Here is a tiny trained network, its code and every weight. The questions are about switching its units off for an input and a target symbol, where a switched-off unit gives its printed mean instead of its output.

import numpy as np


def w(rows, s, z=0):
    codes = np.array(rows[::2]) - 128.0
    scale = np.full(codes.shape[1], s)
    scale[-1] = z or s
    return codes * scale


def f(y):
    return np.maximum(y, 0)


def softmax(a):
    e = np.exp(a - a.max(-1, keepdims=True))
    return e / e.sum(-1, keepdims=True)


def log_softmax(a):
    a = a - a.max(-1, keepdims=True)
    return a - np.log(np.exp(a).sum(-1, keepdims=True))


def net(x, mask):
    ids = ['ΞΣΩδεηθμτφ'.index(c) for c in x.split()]
    T = len(ids)
    res = E[ids] + P[:T]
    u = 0
    for l in range(3):
        q, k, v = (res @ M[l].T for M in (Q, K, V))
        z = softmax(np.where(np.tri(T) > 0, q @ k.T / 4**0.5, -1e9)) @ v
        res = res + np.where(mask[u], z, O[l][:, -1]) @ O[l][:, :-1]
        u += 1
        y = f(res @ A[l][:, :-1].T + A[l][:, -1])
        res = res + np.where(mask[u : u + 12], y, B[l][:, -1]) @ B[l][:, :-1]
        u += 12
    return log_softmax(res[-1] @ U[:, :-1].T + U[:, -1])


Q, K, V, O, A, B = {}, {}, {}, {}, {}, {}
E = w([
[73,130,58,228,108,70],'Ξ',
[187,101,28,212,212,160],'Σ',
[225,64,155,170,25,118],'Ω',
[213,83,140,105,157,104],'δ',
[106,252,77,63,238,119],'ε',
[185,80,100,162,116,121],'η',
[167,64,181,101,43,66],'θ',
[98,64,207,198,143,198],'μ',
[72,127,131,142,158,28],'τ',
[115,64,113,127,71,59],'φ',
],0.016)
P = w([
[191,152,135,156,254,98],'0',
[189,171,157,193,169,130],'1',
[143,142,132,175,162,127],'2',
[114,129,135,163,157,123],'3',
[100,111,113,146,163,117],'4',
[80,99,114,144,155,117],'5',
[56,97,119,149,128,119],'6',
[44,81,125,154,122,103],'7',
[22,97,127,165,108,125],'8',
[17,66,131,160,121,88],'9',
[34,114,113,159,108,98],'10',
[34,13,106,77,180,95],'11',
],0.0053)
Q[0] = w([
[155,183,87,87,89,215],'L0H1',
[16,207,191,1,167,186],'L0H1',
[126,161,95,88,36,173],'L0H1',
[255,123,186,141,172,36],'L0H1',
],0.0067)
K[0] = w([
[204,68,71,234,171,113],'L0H1',
[254,226,10,52,98,2],'L0H1',
[154,48,8,158,116,187],'L0H1',
[119,69,208,140,124,157],'L0H1',
],0.0073)
V[0] = w([
[100,178,135,92,93,255],'L0H1',
[143,131,129,142,110,112],'L0H1',
[111,89,226,124,222,152],'L0H1',
[177,161,66,92,175,91],'L0H1',
],0.0083)
O[0] = w([
[1,112,53,86,101,143,1],'L0H1',
[173,152,125,50,138,89,127],'L0H1',
[93,60,137,87,193,118,222],'L0H1',
[126,132,74,148,36,103,112],'L0H1',
],0.008,0.0066)
A[0] = w([
[255,110,165,176,73,66,71],'L0N1',
[142,87,91,121,23,128,7],'L0N2',
[162,175,166,131,161,165,45],'L0N3',
[115,81,82,68,152,89,80],'L0N4',
[15,74,120,114,110,124,124],'L0N5',
[106,155,198,162,92,68,242],'L0N6',
[32,173,143,83,59,137,60],'L0N7',
[222,147,93,127,146,153,53],'L0N8',
[73,175,59,96,186,164,145],'L0N9',
[101,53,139,120,143,195,230],'L0N10',
[207,138,117,123,68,86,150],'L0N11',
[139,186,126,164,130,148,160],'L0N12',
],0.0081,0.0018)
B[0] = w([
[35,147,117,144,117,210,254],'L0N1',
[85,183,85,17,135,139,133],'L0N2',
[163,116,151,105,147,183,148],'L0N3',
[111,104,171,185,90,103,170],'L0N4',
[253,146,177,145,155,172,174],'L0N5',
[81,76,121,134,197,145,222],'L0N6',
[82,103,119,178,119,112,132],'L0N7',
[196,70,97,62,87,143,161],'L0N8',
[150,192,178,127,113,74,162],'L0N9',
[171,181,168,175,31,52,201],'L0N10',
[20,124,55,46,129,111,174],'L0N11',
[209,105,119,138,162,80,149],'L0N12',
],0.0068,0.0081)
Q[1] = w([
[149,119,120,66,73,142],'L1H1',
[40,114,95,111,205,142],'L1H1',
[172,145,135,137,145,162],'L1H1',
[99,140,62,103,116,254],'L1H1',
],0.0098)
K[1] = w([
[147,117,51,52,90,117],'L1H1',
[169,150,163,107,79,143],'L1H1',
[254,133,78,107,129,185],'L1H1',
[164,248,130,48,144,158],'L1H1',
],0.0098)
V[1] = w([
[255,215,126,214,169,102],'L1H1',
[204,87,206,180,170,92],'L1H1',
[98,255,79,244,119,61],'L1H1',
[127,111,148,247,47,236],'L1H1',
],0.0064)
O[1] = w([
[224,2,105,30,107,125,170],'L1H1',
[144,73,175,169,112,98,254],'L1H1',
[125,147,124,205,212,61,131],'L1H1',
[155,103,99,74,46,67,176],'L1H1',
],0.0077,0.0091)
A[1] = w([
[68,91,105,89,114,56,111],'L1N1',
[141,177,95,175,37,202,2],'L1N2',
[200,155,81,234,56,222,136],'L1N3',
[48,201,156,127,243,161,99],'L1N4',
[98,71,112,76,133,100,191],'L1N5',
[6,79,129,169,129,76,158],'L1N6',
[123,116,77,54,114,58,237],'L1N7',
[161,51,76,107,198,128,55],'L1N8',
[40,244,5,101,37,75,166],'L1N9',
[83,41,144,122,2,157,46],'L1N10',
[173,207,68,81,61,182,119],'L1N11',
[113,184,41,166,123,181,186],'L1N12',
],0.006,0.0035)
B[1] = w([
[128,225,142,130,120,168,183],'L1N1',
[135,49,129,110,65,84,138],'L1N2',
[194,50,82,109,131,62,160],'L1N3',
[115,96,116,35,214,175,187],'L1N4',
[130,147,134,217,119,206,204],'L1N5',
[254,74,118,167,157,156,254],'L1N6',
[163,153,168,221,106,144,189],'L1N7',
[80,82,178,102,77,67,187],'L1N8',
[47,96,168,215,147,82,174],'L1N9',
[90,118,143,102,146,79,210],'L1N10',
[192,63,64,74,41,113,148],'L1N11',
[66,40,65,56,142,150,161],'L1N12',
],0.0066,0.0075)
Q[2] = w([
[163,197,103,164,151,224],'L2H1',
[187,235,8,29,80,218],'L2H1',
[136,3,179,153,197,114],'L2H1',
[77,176,199,215,99,108],'L2H1',
],0.0058)
K[2] = w([
[119,89,103,108,168,152],'L2H1',
[214,10,33,162,98,200],'L2H1',
[136,206,130,188,82,38],'L2H1',
[182,136,2,171,98,163],'L2H1',
],0.0077)
V[2] = w([
[64,87,174,167,133,131],'L2H1',
[106,144,152,222,125,188],'L2H1',
[128,89,102,125,132,175],'L2H1',
[187,229,105,2,104,100],'L2H1',
],0.007)
O[2] = w([
[65,170,147,203,137,65,178],'L2H1',
[201,172,127,157,3,131,128],'L2H1',
[241,124,104,108,27,227,120],'L2H1',
[98,35,150,100,183,133,8],'L2H1',
],0.0061,0.012)
A[2] = w([
[13,104,2,200,192,149,65],'L2N1',
[154,66,116,161,97,64,3],'L2N2',
[156,233,81,80,62,212,249],'L2N3',
[49,201,230,9,50,202,101],'L2N4',
[176,118,146,101,76,107,173],'L2N5',
[107,99,61,34,211,151,93],'L2N6',
[148,230,143,130,179,77,129],'L2N7',
[250,108,125,104,143,155,146],'L2N8',
[38,55,240,123,102,199,51],'L2N9',
[111,71,102,148,135,174,119],'L2N10',
[79,157,141,27,194,80,96],'L2N11',
[210,112,199,46,185,40,84],'L2N12',
],0.0075,0.006)
B[2] = w([
[165,159,73,63,81,152,222],'L2N1',
[64,201,122,61,169,113,255],'L2N2',
[139,86,186,84,114,253,159],'L2N3',
[104,234,170,64,179,2,141],'L2N4',
[97,140,160,125,166,97,233],'L2N5',
[56,134,179,126,87,84,173],'L2N6',
[131,15,138,166,183,163,188],'L2N7',
[147,243,164,94,147,122,208],'L2N8',
[123,171,19,128,175,82,196],'L2N9',
[177,165,103,173,163,149,176],'L2N10',
[91,52,23,124,102,21,147],'L2N11',
[123,154,55,200,58,190,253],'L2N12',
],0.0074,0.0082)
U = w([
[179,127,40,205,93,125,3],'Ξ',
[207,121,121,66,136,74,76],'Σ',
[80,113,121,114,71,118,109],'Ω',
[77,107,210,70,133,150,177],'δ',
[127,77,115,88,151,41,70],'ε',
[128,3,141,133,40,172,190],'η',
[44,198,156,124,158,125,48],'θ',
[100,123,206,169,46,32,210],'μ',
[115,134,161,164,238,195,168],'τ',
[29,150,134,193,95,208,96],'φ',
],0.0066,0.0056)

Each question gives the input, a string of symbols that net reads in full, and the target symbol t.
The units are the heads (4 rows each of Q, K, V and O) and the neurons (one row each of A and B). Each row of codes is followed by its name. A weight is (code - 128) times the scale printed after its matrix; where a second scale follows, it is the last column's (O, A, B and U).
mask holds one flag per unit, layer by layer, with each layer's heads first. A switched-off unit (its flag False) gives its mean, the last column of its rows in O or B, instead of its output. The means were averaged over made-up inputs and are rounded, as every weight is.
A unit's drop is (log p(t) with every unit on - log p(t) with that unit switched off) / (log p(t) with every unit on - log p(t) with every unit switched off).
The circuit of an input: a set's keep is (log p(t) with only the set's units on - log p(t) with every unit switched off) / (log p(t) with every unit on - log p(t) with every unit switched off). Starting from the 12 units with the biggest drops (on a tie, the unit counted first), units are removed one at a time, each time the one whose removal leaves the highest keep (on an exact tie, the one counted first), for as long as the keep stays at least 0.8.
units of the circuit, in order: the units of the circuit, biggest drop first
unit that matters most: the unit with the biggest drop
top k neurons: the k neurons with the biggest drops, biggest first
k most important neurons of layer l: the k neurons of layer l with the biggest drops, biggest first
input τ τ δ ε Σ ε, target ε: unit that matters most => L1N9
input Σ ε δ Ξ, target ε: units of the circuit, in order => (L0N9; L2H1; L0H1; L1H1)
input δ τ δ μ, target μ: units of the circuit, in order => (L0N10; L2H1; L1H1)
input τ τ θ Σ Ξ τ τ τ η, target η: top 2 neurons => (L0N1; L0N11)
input ε φ μ Ξ τ τ Ξ, target τ: units of the circuit, in order => (L0H1; L2H1; L1N6)
input η ε τ τ, target ε: top 4 neurons => (L0N9; L2N11; L0N1; L1N4)
input τ τ Ξ τ Ξ τ τ δ, target δ: 3 most important neurons of layer 2 => (L2N3; L2N4; L2N12)
input η τ δ θ δ Ω, target Ω: top 3 neurons => (L0N1; L0N11; L2N4)
input τ τ τ Ξ, target Ξ: 3 most important neurons of layer 0 => (L0N1; L0N11; L0N5)
input ε Ξ η, target ε: 4 most important neurons of layer 1 => (L1N6; L1N8; L1N5; L1N12)
input ε Ξ η μ Ξ τ τ τ τ Ξ, target τ: top 2 neurons => (L1N6; L0N9)
input Ξ Ξ Σ Σ, target Σ: units of the circuit, in order => (L2N8; L0H1; L1H1)
input ε τ Ξ, target ε: top 2 neurons => (L0N9; L1N6)
input Σ Σ ε, target Σ: units of the circuit, in order => (L1H1)
input τ Ω Ξ Ξ τ φ, target φ: top 3 neurons => (L0N1; L0N11; L1N9)
input Ω η τ ε Ξ θ, target ε: top 4 neurons => (L0N9; L0N1; L0N6; L0N10)
input Ω ε Σ Σ Ξ τ η ε Ξ ε, target ε: top 2 neurons => (L2N11; L0N9)
input Σ φ τ Ω τ η, target η: top 2 neurons => (L0N11; L0N1)
input μ τ δ Ξ τ ε τ τ Σ τ τ θ, target τ: 3 most important neurons of layer 0 => (L0N9; L0N1; L0N6)
input ε τ τ μ τ τ η, target τ: units of the circuit, in order => (L0H1)
input ε τ τ, target ε: top 3 neurons => (L0N9; L2N11; L1N4)
input Ξ μ Ω τ Ω Ω τ θ μ μ ε, target μ: 2 most important neurons of layer 0 => (L0N9; L0N5)
input φ θ ε ε Ξ τ Σ τ, target τ: 2 most important neurons of layer 0 => (L0N10; L0N6)
input τ Σ τ τ Σ, target Σ: top 3 neurons => (L2N8; L0N8; L1N3)
input ε Σ η, target ε: top 3 neurons => (L0N9; L0N1; L1N6)
input ε τ θ, target ε: 2 most important neurons of layer 2 => (L2N11; L2N9)
